Here is a tiny trained network, its code and every weight. The questions are about switching its units off for an input and a class, where a switched-off unit gives its printed mean instead of its output.

import numpy as np


def w(rows, s, z=0):
    codes = np.array(rows[::2]) - 128.0
    scale = np.full(codes.shape[1], s)
    scale[-1] = z or s
    return codes * scale


def f(y):
    return y / 2 * (1 + np.tanh(0.7978845608 * (y + 0.044715 * y**3)))


def log_softmax(a):
    a = a - a.max(-1, keepdims=True)
    return a - np.log(np.exp(a).sum(-1, keepdims=True))


def net(x, mask):
    res = np.array(x, float).reshape(1, 6) / 4 @ E
    y = f(res @ A[0][:, :-1].T + A[0][:, -1])
    res = res + np.where(mask, y, B[0][:, -1]) @ B[0][:, :-1]
    return log_softmax(res[-1] @ U[:, :-1].T + U[:, -1])


A, B = {}, {}
E = w([
[125,129,130,129,127],'x0',
[216,58,160,113,134],'x1',
[128,126,128,126,128],'x2',
[84,64,76,195,107],'x3',
[127,126,126,129,134],'x4',
[160,178,139,249,166],'x5',
],0.014)
A[0] = w([
[209,122,144,25,118,251],'N1',
[114,220,159,87,165,220],'N2',
[69,127,100,210,151,50],'N3',
[119,111,124,54,122,8],'N4',
[130,146,131,51,119,183],'N5',
[143,114,149,26,145,180],'N6',
[9,84,92,17,102,133],'N7',
[124,127,80,152,99,125],'N8',
[108,17,95,167,128,175],'N9',
],0.011,0.003)
B[0] = w([
[75,110,130,77,169,227],'N1',
[226,83,254,177,71,205],'N2',
[79,241,102,105,126,203],'N3',
[60,167,97,149,156,168],'N4',
[61,132,119,103,175,183],'N5',
[56,115,108,105,138,203],'N6',
[207,106,236,188,39,253],'N7',
[94,159,97,113,172,154],'N8',
[187,142,141,177,94,197],'N9',
],0.0098,0.014)
U = w([
[160,101,209,104,142,254],'0',
[149,171,196,145,113,48],'1',
[3,169,84,65,173,108],'2',
],0.012,0.0019)

Each question gives the input, the list of numbers given to net, and the class t.
The units are the neurons (one row each of A and B). Each row of codes is followed by its name. A weight is (code - 128) times the scale printed after its matrix; where a second scale follows, it is the last column's (A, B and U).
mask holds one flag per neuron, in row order. A switched-off neuron (its flag False) gives its mean, the last column of its row in B, instead of its output. The means were averaged over made-up inputs and are rounded, as every weight is.
A unit's drop is (log p(t) with every unit on - log p(t) with that unit switched off) / (log p(t) with every unit on - log p(t) with every unit switched off).
k most important neurons: the k neurons with the biggest drops, biggest first
drop of u: that unit's drop, to one decimal
input [2,-5,5,6,7,-1], class 1: most important neuron -> (N7)
input [6,-1,5,7,-1,8], class 2: 3 most important neurons -> (N7; N3; N2)
input [8,-7,8,-7,2,-8], class 0: 2 most important neurons -> (N7; N2)
input [3,-1,-3,7,-1,3], class 2: 3 most important neurons -> (N7; N2; N3)
input [-4,-4,-6,0,4,-7], class 0: 2 most important neurons -> (N7; N3)
input [3,2,-1,-6,-6,-3], class 2: 2 most important neurons -> (N6; N1)
input [0,0,4,8,4,1], class 2: 4 most important neurons -> (N7; N2; N3; N8)
input [2,-6,-7,-1,-2,-8], class 0: 2 most important neurons -> (N7; N3)
input [0,-8,-6,4,0,-3], class 1: drop of N7 -> 1.1
input [0,-7,-6,-3,-3,-7], class 0: drop of N7 -> 1.6
input [3,-7,6,0,1,-5], class 0: drop of N7 -> 0.3
